Each row has a name. Each question is about the rows just above it.

zile: [-0.42  1.69 -0.08  0.12 -0.77]
duvuf: [-1.99  2.41 -8.25  1.49  1.48]
valop: [ 0.49 -3.75  0.03  0.17 -0.66]
valop without one entry, shuffled: [-3.75 -0.66  0.49  0.17]. Gone:  [0.03]
Which entry of duvuf is missing from [-8.25  2.41 -1.99  1.49]?  [1.48]
Which entry of zile is missing from [-0.42 -0.77 -0.08  0.12]?  [1.69]
Which entry of valop is missing from [ 0.49  0.17  0.03 -0.66]?  [-3.75]
duvuf without one entry, shuffled: [ 1.48 -1.99  2.41 -8.25]. Gone:  [1.49]

kozab: [-0.08  0.66  0.24 -0.28  0.61 -0.19  0.03  1.41  1.92 -0.03 -0.04  2.44
 -0.16  0.02  1.70 -0.06  0.00  0.78 -0.35]
dusi: [ 0.18  0.64  0.68 -1.90  1.65 -1.31 -1.05 -4.26 -7.92 -0.37 -0.42 -3.78
  0.61  0.29 -4.25 -0.37  0.92 -0.56  0.73]
Pafu: [ 2.12 -1.02  0.63  3.31  0.00  2.90 -0.39  3.43  6.96 -0.42 -0.19  2.11
  0.08  0.01  2.73 -0.38 -0.50  0.04  0.12]
gutus: [-0.31  0.81 -0.64 -1.17 -0.24 -0.82  0.47  0.59 -0.32  0.05  0.06 -1.80
  0.60 -0.55 -3.06  0.05  0.26 -0.48  0.68]
veta: [ 0.01  0.88 -0.25  0.78 -0.30  0.17  0.86  0.90  1.96  0.33  0.24  1.49
 -0.31 -0.23  0.88  0.11 -0.24  1.03 -0.68]
Vez: [-0.12  0.31  0.57 -0.51  1.87  0.08 -0.90  1.03  2.05 -0.65 -0.59  0.30
 -0.13 -0.19  0.14 -0.55  0.68  0.39  0.79]
tinok: [ 0.29 -0.57  0.32 -0.49  0.14 -0.16 -0.60 -2.04 -3.96 -0.18 -0.19 -1.55
  0.39  0.33 -0.87 -0.14  0.11 -0.86  0.31]
lafo: [ 0.11  0.39 -0.34 -1.42 -0.23 -1.24  0.23 -1.75 -3.68  0.22  0.12 -1.40
  0.04 -0.01 -1.75  0.19  0.17 -0.26  0.00]
Mesi: [ 0.81 -0.81  0.08 -0.70 -0.72 -0.46 -0.42 -2.88 -5.97  0.10  0.13 -2.74
  0.69  0.49 -2.40  0.19  0.09 -1.51  0.21]
Mesi without one entry, shuffled: [-0.81  0.49  0.13  0.81 -1.51 -0.70 -2.88 -0.72  0.69 -2.74 -0.46 -2.40
 -0.42  0.21  0.19  0.09 -5.97  0.08]. Gone:  [0.10]
Vez without one entry, shuffled: [ 0.14  0.31  2.05  1.87 -0.90  0.08  0.68  0.30  1.03 -0.55 -0.59  0.39
 -0.51 -0.12 -0.65  0.79 -0.19  0.57]. Gone:  [-0.13]
Which entry of Pafu is missing from [ 3.43  0.63 -0.42 -0.50 -0.39  2.12 -1.02 -0.19  2.90  6.96  0.12  0.00
  0.08  2.73  0.04  0.01  3.31 -0.38]?  [2.11]
tinok without one entry, shuffled: [-0.14 -0.87  0.31 -1.55  0.39 -0.60 -0.57 -2.04 -0.19  0.33 -3.96  0.29
 -0.18  0.14 -0.16 -0.49  0.32  0.11]. Gone:  [-0.86]
Which entry of gutus is missing from [-0.82  0.05 -1.17  0.59  0.68 -0.32  0.60 -0.48 -0.64 -0.31  0.47  0.26
  0.05 -0.24 -3.06 -1.80 -0.55  0.06]?  [0.81]
lafo without one entry, shuffled: [-1.75  0.23 -1.40  0.17 -0.34 -3.68  0.12  0.11  0.22 -0.01 -1.42 -0.26
 -0.23 -1.75  0.39  0.19  0.04 -1.24]. Gone:  [0.00]
Which entry of gutus is missing from [ 0.05 -0.48 -0.82 -1.80 -1.17  0.05  0.26  0.81 -0.64 -0.32 -0.24  0.68
  0.06 -0.55 -0.31  0.60  0.47 -3.06]?  [0.59]

zirin: [ 1.46 -5.63  1.03 -5.64  1.48  0.53]
vunab: [ 2.65 -6.26  0.32 -2.48  3.78  0.31]
Viko: [-1.07 -3.13  3.25  3.55 -6.52  4.59]
lopa: [-5.74 -2.59  2.50  1.08 -6.22  5.44]
vipar: [ 0.31 -2.48  2.37  0.71 -0.11  0.73]
kudip: [ 0.15 -2.79  6.68  6.14  4.97  4.61]
Shuffled Viko with one entry gone: [-1.07  3.55 -3.13  4.59  3.25], missing  [-6.52]
Shuffled vunab with one entry gone: [ 0.31  3.78  2.65 -6.26 -2.48], missing  [0.32]
Which entry of zirin is missing from [-5.64  0.53  1.46  1.48  1.03]?  [-5.63]

Fida: [-1.08 -1.07  0.80  0.22]
sorus: [-4.40 -2.11  2.63 -2.10]
bon: [ 0.73 -1.07  0.80  0.22]
mek: [ 0.88 -1.07  0.80  9.01]
mol: [-4.40 -4.61 -4.41  8.13]
Shuffled Fida with one entry gone: [ 0.80 -1.08  0.22], missing  [-1.07]
Which entry of mek is missing from [-1.07  0.88  9.01]?  [0.80]
Which entry of Fida is missing from [ 0.80 -1.07  0.22]?  [-1.08]
Shuffled sorus with one entry gone: [-2.11 -4.40  2.63], missing  [-2.10]
Shuffled bon with one entry gone: [-1.07  0.22  0.80], missing  [0.73]
Shuffled mol with one entry gone: [-4.61  8.13 -4.41], missing  [-4.40]

Zur: [-0.40 -5.87  4.59  0.01  2.55  1.10  1.47  1.05  0.78  9.04  1.19 -1.31
 -2.76  1.70  0.80  0.69  0.09]
Ral: [-0.40 -5.87  4.59  0.01  2.55  1.10  1.47  1.05  0.78  9.04  1.19 -1.31
 -2.76 -5.88  0.80 -0.87 -0.04]
sebep: [-0.89  3.21  3.20 -3.46  3.09 -0.02  2.73 -0.15  1.00 -1.32 -0.76  1.01
  1.45  2.03 -3.37  0.96  0.52]
Which entry of sebep is missing from [-3.37 -0.15  3.20  1.00  3.21  2.73 -0.02  1.45  3.09 -0.89 -0.76  2.03
  0.96 -3.46 -1.32  0.52]?  [1.01]
Which entry of sebep is missing from [-0.89  1.45 -0.15 -3.37 -1.32  3.09 -3.46  3.20 -0.02  1.00  0.52  0.96
  2.03 -0.76  3.21  2.73]?  [1.01]
Shuffled sebep with one entry gone: [ 2.03 -0.02  3.09  2.73  3.21  0.96 -1.32  0.52  3.20 -0.76  1.45 -0.89
  1.01 -3.46 -0.15 -3.37], missing  [1.00]
Which entry of Zur is missing from [ 4.59 -0.40  0.09  9.04  1.10  0.78  0.80  0.69  1.05  0.01  1.70 -5.87
 -1.31  1.47 -2.76  2.55]?  [1.19]
Shuffled sebep with one entry gone: [ 2.03 -1.32 -0.02  1.00 -3.46 -0.89  0.52  2.73 -0.76  1.45  1.01 -3.37
  3.09 -0.15  0.96  3.20], missing  [3.21]
Zur without one entry, shuffled: [ 4.59  1.47 -5.87  9.04  1.19  0.78 -2.76  2.55  1.70  1.05 -1.31  0.01
  0.80  0.69 -0.40  1.10]. Gone:  [0.09]
Ral without one entry, shuffled: [ 2.55  0.01  1.47 -0.87  0.78  4.59 -2.76  1.10  0.80  1.19 -0.04 -5.88
 -0.40 -1.31  9.04  1.05]. Gone:  [-5.87]

tisu: [ 2.17  2.29 -3.43 -1.83 -4.55 -0.70  8.06 -0.76  2.32  0.30  1.41  1.19
 -2.23  3.08 -1.31  0.90  1.51 -1.88  5.25 -0.50 -1.52 -0.91 -2.64 -2.19
  7.26  2.45 -5.67 -0.07 -2.97 -5.20  1.44 -0.61  2.77 -0.28 -6.85  3.29
  2.65  2.68 -5.68  0.43 -2.58  1.07 -1.60 -0.60  2.66 -0.01  4.93  0.91
 -2.22 -2.68 -4.34 -6.17  6.86  0.42  3.89  2.26 -1.71 -0.46  0.43  3.86
 -1.77 -2.21  1.93 -3.05]
Fufab: [-2.97 -0.66  3.11  1.29  6.91  0.01 -5.30  2.41 -1.93 -4.29 -0.65 -3.29
  0.79 -1.57  3.92  0.73 -0.22  1.75 -5.20  0.71  2.01  0.99  0.01  4.95
 -5.53 -7.32  4.44 -1.19  2.85  4.07 -3.79  2.46  0.16 -1.09  5.14 -3.86
 -2.19 -2.37  4.43 -1.62  0.64 -1.27  2.53  1.41 -2.55  0.62 -4.65 -0.04
  3.05  2.11  6.27  5.50 -6.23 -1.21 -5.25  0.91  2.60  0.41  2.15 -3.43
  2.70 -1.51 -2.09  4.90]
riv: [-3.86  0.10  0.68 -1.13  1.83 -1.69 -9.06  2.16  0.72  6.01 -2.75  0.85
  4.07 -1.25 -1.35  0.91 -0.46  2.53 -2.16  0.33  2.11  1.59  5.83  1.80
 -4.08  1.38  0.62 -1.32  1.53  7.04 -1.42  1.96 -2.06 -1.33  6.94 -0.53
 -3.04  2.09  4.74 -1.25  4.04  3.14  2.90  1.06 -0.72 -1.62 -3.36 -0.60
  2.06  1.60  4.11  5.55 -6.42 -1.16 -4.58 -1.33  2.23 -1.16  2.67 -4.32
  0.52 -0.01 -0.75  3.57]
dasez: [-3.86  0.10  0.68 -1.13  1.83 -1.69 -9.06  2.16  0.72  6.01 -2.75  0.85
  4.07 -1.25 -1.35  0.91 -0.46  2.53 -2.16  0.33  2.11  1.59  5.83  1.80
 -4.08  1.38  0.62 -1.32  1.53  7.04 -1.42  1.96 -2.06  2.56  6.94 -0.53
 -3.04  2.09  4.74 -1.25  4.04  3.14  2.90  1.06 -0.72 -1.62 -3.36 -4.02
  1.07  1.20  1.06  3.47 -5.05  0.48 -3.17  2.28  1.82 -0.12 -2.42 -1.17
  0.56  3.11 -2.30  5.06]
zefo: [-2.54 -1.79  0.92 -0.34  6.82 -0.17 -4.83 -0.20 -3.14 -4.89 -1.64 -3.58
 -0.16 -4.22  4.99  0.76 -2.25  0.92 -5.70  1.16  1.84  1.09 -0.68  2.99
 -5.36 -7.58  2.67 -1.38  3.82  5.24 -3.48  1.91  0.31 -1.90  7.02 -3.61
 -0.51 -2.51  5.20  0.41  2.60 -2.22  2.10 -0.15 -2.54 -0.29 -3.58 -0.06
  2.71 -0.18  4.63  6.52 -6.37 -2.19 -4.30 -0.55  1.63 -0.70  2.17 -5.13
  3.70 -1.36 -2.48  2.86]
Tamon: [ 1.36  2.29 -3.43 -1.83 -4.55 -0.70  8.06 -0.76  2.32  0.30  1.41  1.19
 -2.23  1.15 -1.31  0.90  1.51 -1.88  1.90 -0.50 -1.33 -0.91 -2.64 -2.19
  7.26  2.45 -5.10 -0.07  1.21 -5.20 -0.18 -0.61  2.77 -0.28 -6.85  3.29
 -0.39  2.68 -5.68  0.43 -2.19  1.07 -1.60 -0.60  2.66 -0.01  4.93  0.91
 -2.22 -2.68 -4.34 -6.17  6.86  0.42  3.89  2.26 -1.71 -0.46  0.43  3.86
 -1.77 -2.21  1.93 -3.05]
Which entry of tisu is missing from [ 0.43  4.93 -5.20 -1.52 -1.71 -6.85 -0.28 -0.61 -2.64 -2.19  0.43  3.89
  6.86  2.26  0.90  3.86 -5.67  2.77 -1.88 -1.60 -0.70 -0.91  2.29 -3.05
 -2.22 -0.01  0.91  2.66 -0.60  1.41  1.19 -0.46 -1.31 -0.50 -2.97  3.29
  0.30 -4.55  1.07 -3.43 -2.68 -6.17  2.45 -0.07  1.51  7.26 -2.23  2.68
 -1.83  5.25 -2.58  8.06  2.65  0.42  1.44 -2.21  3.08  1.93 -0.76  2.32
 -1.77 -4.34  2.17]?  [-5.68]
Which entry of riv is missing from [ 7.04 -2.06  2.90 -1.33 -9.06 -0.01  4.11 -0.75  2.23 -3.04 -1.16 -3.36
  2.11  6.94  0.62 -0.46 -2.75  0.85 -0.53  1.59 -4.08 -2.16  4.74 -1.13
  1.53 -1.35 -0.72 -1.25  1.38  4.07 -0.60  2.06  1.80 -4.58  0.72  5.83
  6.01 -1.69  0.10  5.55 -1.33  2.16 -4.32  3.14  0.68  0.91  4.04  1.06
 -3.86 -1.42  2.67  3.57  1.60  2.53 -1.16  1.83 -1.62 -6.42 -1.25  0.52
  1.96  2.09  0.33]?  [-1.32]

mam: [-0.10  2.78 -1.68 -0.11 -1.69]
lufa: [-7.89 -7.90  5.64  3.50  5.63]
Dok: [-7.89  0.56  5.64 -5.47 -1.91]
Which entry of mam is missing from [-1.69 -0.10 -1.68  2.78]?  [-0.11]
Which entry of lufa is missing from [ 5.63  3.50 -7.89 -7.90]?  [5.64]
mam without one entry, shuffled: [-1.69 -0.10  2.78 -0.11]. Gone:  [-1.68]
lufa without one entry, shuffled: [ 3.50 -7.90  5.63  5.64]. Gone:  [-7.89]
mam without one entry, shuffled: [-1.69  2.78 -1.68 -0.11]. Gone:  [-0.10]

